Each row has two labels, one from each of two sets.
-.03 .04 .07 -.02 -.06 .00 -.07 .04 -.08 -.11 -.01 .01 -.01 -.09 -.05 -.04 .00 -> Qr/R
.13 .26 .01 .02 .15 -.07 .30 .02 .00 .07 -.01 -.09 -.04 .07 .22 .03 .02 -> TC/A
-.08 -.20 -.09 -.09 .07 .00 -.35 -.02 .01 .04 -.03 .10 -.06 .03 .03 .00 -.04 -> BF/A
.11 -.11 -.25 -.04 -.06 .05 -.37 -.04 -.05 -.07 .00 .26 .08 -.10 -.40 -.04 -.05 -> Qr/A
.14 .22 .02 .13 .06 .16 .24 .04 -.04 .03 .02 -.01 .15 -.02 -.01 -.02 .02 -> Sm/R
.16 .12 -.02 .19 .03 .08 .23 .18 .05 .03 .06 .05 .04 -.21 .07 .07 .00 -> Sm/A
.00 -.09 -.15 .03 -.15 .11 -.26 .01 -.05 -.12 .02 .10 .13 -.13 -.51 -.06 -.05 -> Qr/R
.19 -.26 -.22 .26 -.04 .24 .09 -.06 -.11 -.04 .03 .12 .14 -.11 -.10 .00 -.05 -> Sm/R
-.16 -.64 -.31 -.03 -.19 -.03 -.19 -.17 -.03 -.14 .02 .40 .11 -.16 -.35 -.09 -.04 -> Qr/R
.14 .29 -.23 -.14 .15 .26 -.01 .02 .04 .06 -.01 .16 -.02 .00 -.02 .04 .00 -> HD/A
-.14 -.19 -.01 .01 -.20 -.19 -.05 -.07 .03 -.08 .03 .07 -.05 .01 -.20 -.03 -.01 -> Qr/R
.15 .43 .00 -.03 .20 .17 -.02 .09 -.03 .00 .04 .00 -.08 -.06 -.14 .02 .05 -> HD/A
.01 -.18 -.17 .12 -.01 .15 .18 -.11 .00 .01 -.06 -.09 .04 .11 .14 .00 .13 -> TC/R
.01 .06 -.14 .12 .11 .18 .26 .03 -.06 .10 .01 .12 .02 -.11 .08 -.04 .00 -> HD/R
-.11 -.04 .02 -.10 .06 .16 .03 .12 -.09 .02 -.08 -.04 .11 -.07 .05 -.08 -.03 -> BF/R
-.21 -.62 -.24 -.24 .11 .36 -.08 -.03 -.15 -.09 .01 .24 .10 -.17 -.10 -.08 -.08 -> BF/R
.02 .02 -.13 -.16 .04 .30 -.13 .07 -.09 .00 -.02 .07 .04 -.18 -.15 -.06 .04 -> BF/A
-.16 -.31 -.01 -.06 -.13 -.37 -.09 -.07 -.07 -.04 .03 .12 .00 -.05 -.12 -.05 .00 -> Qr/R
-.03 .10 -.05 -.05 -.16 .03 -.12 .09 -.10 .02 -.05 -.06 .14 -.10 -.25 -.01 -.06 -> Qr/R
.07 .32 -.15 .02 .16 .25 -.02 .09 -.07 .06 -.01 .21 -.04 -.09 -.08 -.07 .02 -> HD/A
.11 -.22 -.17 .21 -.09 .17 .05 -.02 .04 .02 -.02 .02 .03 -.05 .07 .04 -.03 -> Sm/R
-.05 -.21 -.02 .01 .04 .15 -.05 .03 -.01 .01 -.04 .04 .18 -.04 -.18 .06 -.06 -> Qr/R
-.11 -.05 .09 -.13 .06 .20 -.23 .23 -.07 -.01 .02 -.03 .07 -.01 -.03 .01 -.06 -> BF/A
-.16 -.28 -.19 .02 .06 -.02 .15 -.21 .07 .03 .00 .43 -.12 -.02 .19 -.04 .01 -> HD/R
.15 .04 -.19 .10 .14 .28 .03 -.03 -.01 .03 -.05 -.10 .07 .00 .01 .05 -.02 -> TC/A
.03 .37 -.06 .12 .07 .05 .21 -.02 .06 .14 .19 .23 -.04 -.08 .03 -.02 .06 -> HD/R
.02 .08 -.11 -.04 .00 .16 -.13 .00 -.08 .01 .01 .32 .12 -.07 -.35 .00 .00 -> Qr/A
-.06 .04 -.10 -.11 .14 .24 -.19 .06 -.07 -.08 -.04 .13 .01 -.01 .04 -.01 -.04 -> BF/A
-.16 -.88 -.26 .17 -.12 -.15 .00 -.34 .10 -.17 .08 .38 -.17 -.06 .06 -.04 -.03 -> Sm/R
.12 -.05 -.14 .11 -.08 .00 -.08 -.14 .10 -.01 -.01 -.06 -.04 .13 .13 -.01 .04 -> TC/A
-.06 -.19 -.13 -.04 -.19 .02 -.06 .04 -.05 .08 .02 .16 .00 -.06 -.19 -.08 -.01 -> Qr/R
-.16 -.26 -.20 -.15 -.04 .12 -.20 .04 -.06 .05 -.04 .02 .12 -.04 .01 .00 -.07 -> BF/R
-.02 -.41 -.33 .07 .05 .14 .07 -.14 -.02 -.07 -.05 -.12 .09 .01 .14 .00 -.05 -> TC/R
.21 .40 -.14 .14 .10 .40 .34 .11 -.08 .04 -.08 -.08 .16 -.06 -.04 .00 -.07 -> Sm/R
.06 -.03 -.09 -.04 -.05 .19 -.26 .12 -.14 -.02 .01 .13 .19 -.09 -.49 .04 -.08 -> Qr/A
.10 -.03 -.13 .21 -.06 .14 .13 .06 -.10 .10 -.01 -.05 .13 -.06 .06 -.02 -.06 -> Sm/R
-.05 -.19 -.19 -.06 -.07 .10 -.26 .02 .05 -.02 .01 .10 -.03 -.01 -.07 .03 -.07 -> BF/A
.03 .13 -.29 -.08 .24 .23 .02 -.06 -.03 .11 .03 .26 -.07 -.07 -.02 -.03 .01 -> HD/A
.08 -.17 .05 .11 .11 .13 .12 -.08 .03 -.06 .03 .12 .04 .06 .03 .05 .03 -> Sm/A
-.20 -.27 -.11 -.08 -.01 .06 -.27 .03 -.02 -.05 -.03 .27 -.12 -.05 -.19 .01 -.07 -> Qr/A
-.07 -.26 .07 -.12 -.08 -.25 -.30 -.01 .07 .02 .05 .05 -.04 .02 -.10 -.01 -.04 -> BF/A
-.05 -.06 -.16 .15 -.05 .14 .08 .01 .00 -.05 -.01 .17 .04 -.05 .00 .06 -.03 -> Sm/R
.15 .10 -.20 .11 .06 .24 -.03 .03 .01 .09 -.02 -.08 -.03 -.09 .22 .02 -.09 -> TC/A
